Below are the code and all the weights of a small trained network. Each question names an input and a target symbol and asks about switching units off, where a switched-off unit gives its printed mean instead of its output.

import numpy as np


def w(rows, s, z=0):
    codes = np.array(rows[::2]) - 128.0
    scale = np.full(codes.shape[1], s)
    scale[-1] = z or s
    return codes * scale


def f(y):
    return y / 2 * (1 + np.tanh(0.7978845608 * (y + 0.044715 * y**3)))


def softmax(a):
    e = np.exp(a - a.max(-1, keepdims=True))
    return e / e.sum(-1, keepdims=True)


def log_softmax(a):
    a = a - a.max(-1, keepdims=True)
    return a - np.log(np.exp(a).sum(-1, keepdims=True))


def net(x, mask):
    ids = ['βγδεηθλμξπσφω'.index(c) for c in x.split()]
    T = len(ids)
    res = E[ids] + P[:T]
    u = 0
    for l in range(3):
        r = res
        for j in range(2):
            rows = slice(2 * j, 2 * j + 2)
            q, k, v = (r @ M[l][rows].T for M in (Q, K, V))
            z = softmax(np.where(np.tri(T) > 0, q @ k.T / 2**0.5, -1e9)) @ v
            o = O[l][rows]
            res = res + np.where(mask[u + j], z, o[:, -1]) @ o[:, :-1]
        u += 2
        y = f(res @ A[l][:, :-1].T + A[l][:, -1])
        res = res + np.where(mask[u : u + 8], y, B[l][:, -1]) @ B[l][:, :-1]
        u += 8
    return log_softmax(res[-1] @ U[:, :-1].T + U[:, -1])


Q, K, V, O, A, B = {}, {}, {}, {}, {}, {}
E = w([
[129,147,90,109,71,134,164],'β',
[125,111,132,89,165,185,119],'γ',
[112,137,96,59,59,166,144],'δ',
[116,195,65,126,111,162,149],'ε',
[151,237,146,160,189,122,166],'η',
[111,56,88,120,157,131,132],'θ',
[146,66,141,76,167,164,152],'λ',
[158,206,218,183,163,127,180],'μ',
[135,167,134,145,70,51,249],'ξ',
[183,197,141,95,138,148,91],'π',
[193,108,163,120,161,169,83],'σ',
[176,55,89,80,124,61,107],'φ',
[153,122,132,204,153,201,107],'ω',
],0.019)
P = w([
[131,156,174,118,93,120,137],'0',
[160,113,171,142,129,164,97],'1',
[77,107,104,132,112,133,98],'2',
[186,153,116,85,136,138,164],'3',
[168,115,169,145,136,152,92],'4',
[57,123,106,154,105,113,96],'5',
[183,151,109,86,140,141,159],'6',
[174,114,161,148,144,137,83],'7',
[33,116,129,161,106,103,105],'8',
[176,151,104,88,139,141,157],'9',
[184,116,153,145,148,124,63],'10',
[94,166,45,254,111,108,102],'11',
[177,142,96,98,163,147,157],'12',
[176,113,167,152,147,128,83],'13',
],0.019)
Q[0] = w([
[107,163,2,26,154,105,208],'L0H0',
[9,123,172,215,4,189,93],'L0H0',
[83,147,12,116,112,167,117],'L0H1',
[123,164,114,178,197,121,254],'L0H1',
],0.0053)
K[0] = w([
[98,127,117,130,143,8,116],'L0H0',
[15,149,149,82,162,189,192],'L0H0',
[2,108,84,104,106,54,128],'L0H1',
[103,143,135,161,129,157,253],'L0H1',
],0.0082)
V[0] = w([
[88,123,176,17,228,255,232],'L0H0',
[101,210,145,45,130,121,126],'L0H0',
[178,94,41,145,121,55,201],'L0H1',
[66,109,153,146,117,196,110],'L0H1',
],0.0053)
O[0] = w([
[91,73,28,130,200,188,87,110],'L0H0',
[82,135,114,147,98,175,170,228],'L0H0',
[129,198,82,96,69,135,115,8],'L0H1',
[106,228,86,146,109,2,193,63],'L0H1',
],0.0083,0.0014)
A[0] = w([
[133,57,135,186,131,134,68,113],'L0N0',
[167,183,160,127,111,105,90,149],'L0N1',
[161,57,190,187,211,160,50,120],'L0N2',
[123,2,110,76,115,120,36,252],'L0N3',
[147,181,143,242,129,179,169,84],'L0N4',
[203,123,183,95,157,184,181,93],'L0N5',
[95,166,206,79,231,156,90,242],'L0N6',
[130,133,128,231,65,146,73,240],'L0N7',
],0.0082,0.0027)
B[0] = w([
[232,62,202,211,54,125,107,177],'L0N0',
[148,158,48,67,208,148,137,188],'L0N1',
[151,85,11,89,115,43,67,253],'L0N2',
[155,195,203,142,2,111,184,246],'L0N3',
[194,71,62,148,127,93,106,166],'L0N4',
[86,133,78,4,97,63,186,239],'L0N5',
[57,205,98,195,92,112,27,236],'L0N6',
[141,205,133,247,168,171,116,193],'L0N7',
],0.007,0.0067)
Q[1] = w([
[61,126,166,177,96,140,175],'L1H0',
[174,201,128,163,181,152,2],'L1H0',
[189,116,117,40,140,79,131],'L1H1',
[111,181,120,179,107,25,125],'L1H1',
],0.0092)
K[1] = w([
[61,122,61,242,125,159,247],'L1H0',
[95,207,47,156,242,254,73],'L1H0',
[225,172,80,108,105,136,100],'L1H1',
[11,122,170,142,125,127,76],'L1H1',
],0.0068)
V[1] = w([
[128,157,207,122,197,141,92],'L1H0',
[152,248,120,114,117,179,79],'L1H0',
[200,181,132,121,145,255,129],'L1H1',
[86,69,154,83,120,196,178],'L1H1',
],0.0069)
O[1] = w([
[113,1,212,158,171,110,119,68],'L1H0',
[84,111,130,125,112,180,89,248],'L1H0',
[128,159,105,163,111,175,228,124],'L1H1',
[101,133,153,140,192,60,107,2],'L1H1',
],0.0068,0.0089)
A[1] = w([
[154,101,128,37,100,108,197,110],'L1N0',
[130,124,255,151,89,61,124,255],'L1N1',
[100,122,133,157,95,104,203,121],'L1N2',
[210,154,123,133,57,202,126,146],'L1N3',
[61,103,209,75,100,168,86,200],'L1N4',
[133,176,106,136,89,199,138,132],'L1N5',
[42,153,141,146,71,157,168,128],'L1N6',
[65,134,98,101,54,96,121,95],'L1N7',
],0.0093,0.0042)
B[1] = w([
[140,255,89,164,104,129,46,185],'L1N0',
[97,103,11,135,93,163,208,151],'L1N1',
[29,84,63,82,134,187,124,139],'L1N2',
[37,54,193,101,214,55,179,253],'L1N3',
[118,247,125,177,161,70,192,143],'L1N4',
[130,46,170,125,179,169,116,209],'L1N5',
[126,134,181,118,110,160,125,157],'L1N6',
[68,109,188,173,58,146,48,181],'L1N7',
],0.0068,0.018)
Q[2] = w([
[196,218,156,134,146,125,110],'L2H0',
[189,110,184,71,125,56,129],'L2H0',
[80,179,59,138,123,135,141],'L2H1',
[142,200,161,254,77,162,127],'L2H1',
],0.0067)
K[2] = w([
[61,91,108,140,101,79,151],'L2H0',
[162,80,140,93,125,88,168],'L2H0',
[2,124,95,196,181,96,65],'L2H1',
[144,147,95,136,42,187,189],'L2H1',
],0.0059)
V[2] = w([
[151,96,107,38,41,135,254],'L2H0',
[131,185,212,161,154,110,150],'L2H0',
[119,62,80,206,27,151,219],'L2H1',
[199,61,232,202,132,53,111],'L2H1',
],0.0062)
O[2] = w([
[123,147,103,103,153,87,154,32],'L2H0',
[125,92,156,117,1,163,137,103],'L2H0',
[79,51,176,192,139,104,94,108],'L2H1',
[95,112,92,102,92,156,148,3],'L2H1',
],0.012,0.0043)
A[2] = w([
[131,92,148,145,15,77,103,96],'L2N0',
[153,25,130,72,155,84,231,157],'L2N1',
[93,64,196,112,171,156,160,127],'L2N2',
[139,113,99,32,89,35,142,2],'L2N3',
[105,182,99,151,84,204,121,143],'L2N4',
[185,2,7,102,137,33,195,133],'L2N5',
[155,21,143,187,118,85,35,66],'L2N6',
[158,69,176,173,86,150,177,202],'L2N7',
],0.0085,0.0079)
B[2] = w([
[181,150,161,153,151,140,95,204],'L2N0',
[48,76,90,101,150,79,89,156],'L2N1',
[156,149,177,145,146,116,176,170],'L2N2',
[155,91,182,107,162,63,84,167],'L2N3',
[194,72,84,151,121,137,143,179],'L2N4',
[174,107,94,135,6,101,203,176],'L2N5',
[117,161,149,83,88,145,143,247],'L2N6',
[113,100,90,151,203,187,135,199],'L2N7',
],0.013)
U = w([
[64,51,135,125,191,93,109,120],'β',
[2,208,144,134,61,107,103,148],'γ',
[63,158,225,94,109,118,212,78],'δ',
[249,60,134,155,208,148,119,74],'ε',
[141,122,42,191,153,104,69,85],'η',
[58,54,103,95,103,143,133,113],'θ',
[119,181,199,113,161,82,116,96],'λ',
[105,203,70,193,95,106,106,140],'μ',
[49,167,61,187,137,85,161,255],'ξ',
[42,73,70,90,130,133,17,145],'π',
[118,117,169,88,97,144,127,47],'σ',
[121,113,111,187,153,75,104,197],'φ',
[202,167,124,77,128,187,196,146],'ω',
],0.0084,0.0078)

Each question gives the input, a string of symbols that net reads in full, and the target symbol t.
The units are the heads (2 rows each of Q, K, V and O) and the neurons (one row each of A and B). Each row of codes is followed by its name. A weight is (code - 128) times the scale printed after its matrix; where a second scale follows, it is the last column's (O, A, B and U).
mask holds one flag per unit, layer by layer, with each layer's heads first. A switched-off unit (its flag False) gives its mean, the last column of its rows in O or B, instead of its output. The means were averaged over made-up inputs and are rounded, as every weight is.
A unit's drop is (log p(t) with every unit on - log p(t) with that unit switched off) / (log p(t) with every unit on - log p(t) with every unit switched off).
The circuit of an input: a set's keep is (log p(t) with only the set's units on - log p(t) with every unit switched off) / (log p(t) with every unit on - log p(t) with every unit switched off). Starting from the 12 units with the biggest drops (on a tie, the unit counted first), units are removed one at a time, each time the one whose removal leaves the highest keep (on an exact tie, the one counted first), for as long as the keep stays at least 0.8.
circuit, biggest first: the units of the circuit, biggest drop first
unit that matters most: the unit with the biggest drop
top k neurons: the k neurons with the biggest drops, biggest first
k most important neurons of layer l: the k neurons of layer l with the biggest drops, biggest first
heads that matter: for each layer, one digit per head in row order, 1 if its drop is at least 0.15 and else 0, layers parted by /
input φ φ θ π, target λ: unit that matters most	L1N1
input π π η β θ θ γ π ω η π, target π: circuit, biggest first	L0N6; L1H0; L2N2
input θ π π ξ η θ δ φ ξ β θ, target θ: circuit, biggest first	L2N5; L1N0; L0N2
input λ λ η ε θ π π π β, target ε: top 3 neurons	L1N3; L2N4; L0N2
input π π θ φ γ φ π, target λ: circuit, biggest first	L2H0; L0H0; L0N5; L2N3
input π π φ β π π φ π π θ π ω β, target θ: circuit, biggest first	L1N3; L2H1; L0N7; L0N0
input φ δ φ π λ φ λ, target λ: circuit, biggest first	L0H0; L2N3; L0N5
input β π μ β π π π φ θ π π σ, target γ: circuit, biggest first	L2N6; L1H1; L0N7; L2H1
input θ π θ φ θ π ξ θ π β π π β η, target η: circuit, biggest first	L0N6; L2N6; L0N3; L1N3
input δ ξ β β π π β ω, target ω: circuit, biggest first	L2N6; L0N2; L2N5; L0N4
input π μ φ, target ε: circuit, biggest first	L2N0; L2N7; L2H0; L0N3
input φ θ π, target δ: 2 most important neurons of layer 1	L1N1; L1N0
input π θ ξ σ, target π: heads that matter	10 / 00 / 00
input π β η θ π ε φ θ θ π θ β, target γ: top 2 neurons	L2N6; L1N1
input β θ θ θ π π θ, target ω: circuit, biggest first	L2H1; L0N6; L1H0
input θ θ θ π φ θ, target γ: circuit, biggest first	L0N3; L1N7
input π σ θ π γ, target γ: unit that matters most	L0N6
input φ δ π φ β π π φ, target φ: top 4 neurons	L2N3; L1N0; L1N3; L1N1
input π δ π δ λ θ θ γ θ π θ δ, target γ: circuit, biggest first	L2N6; L2H1; L1N7
input β γ β θ β μ φ ε δ π θ θ, target μ: heads that matter	01 / 01 / 00
input η π π φ, target λ: top 3 neurons	L1N0; L1N3; L2N3
input π ξ β, target ε: unit that matters most	L0N2
input δ φ π θ θ π β λ, target λ: heads that matter	00 / 00 / 00
input π θ π, target ε: top 3 neurons	L0N2; L1N3; L2N4
input σ π σ δ π ξ ξ σ θ λ, target π: 2 most important neurons of layer 0	L0N5; L0N2
input φ φ π π π λ, target ε: heads that matter	00 / 10 / 10
input δ δ ξ π θ δ θ ξ, target ξ: unit that matters most	L0N6
input φ π π, target δ: heads that matter	00 / 01 / 01
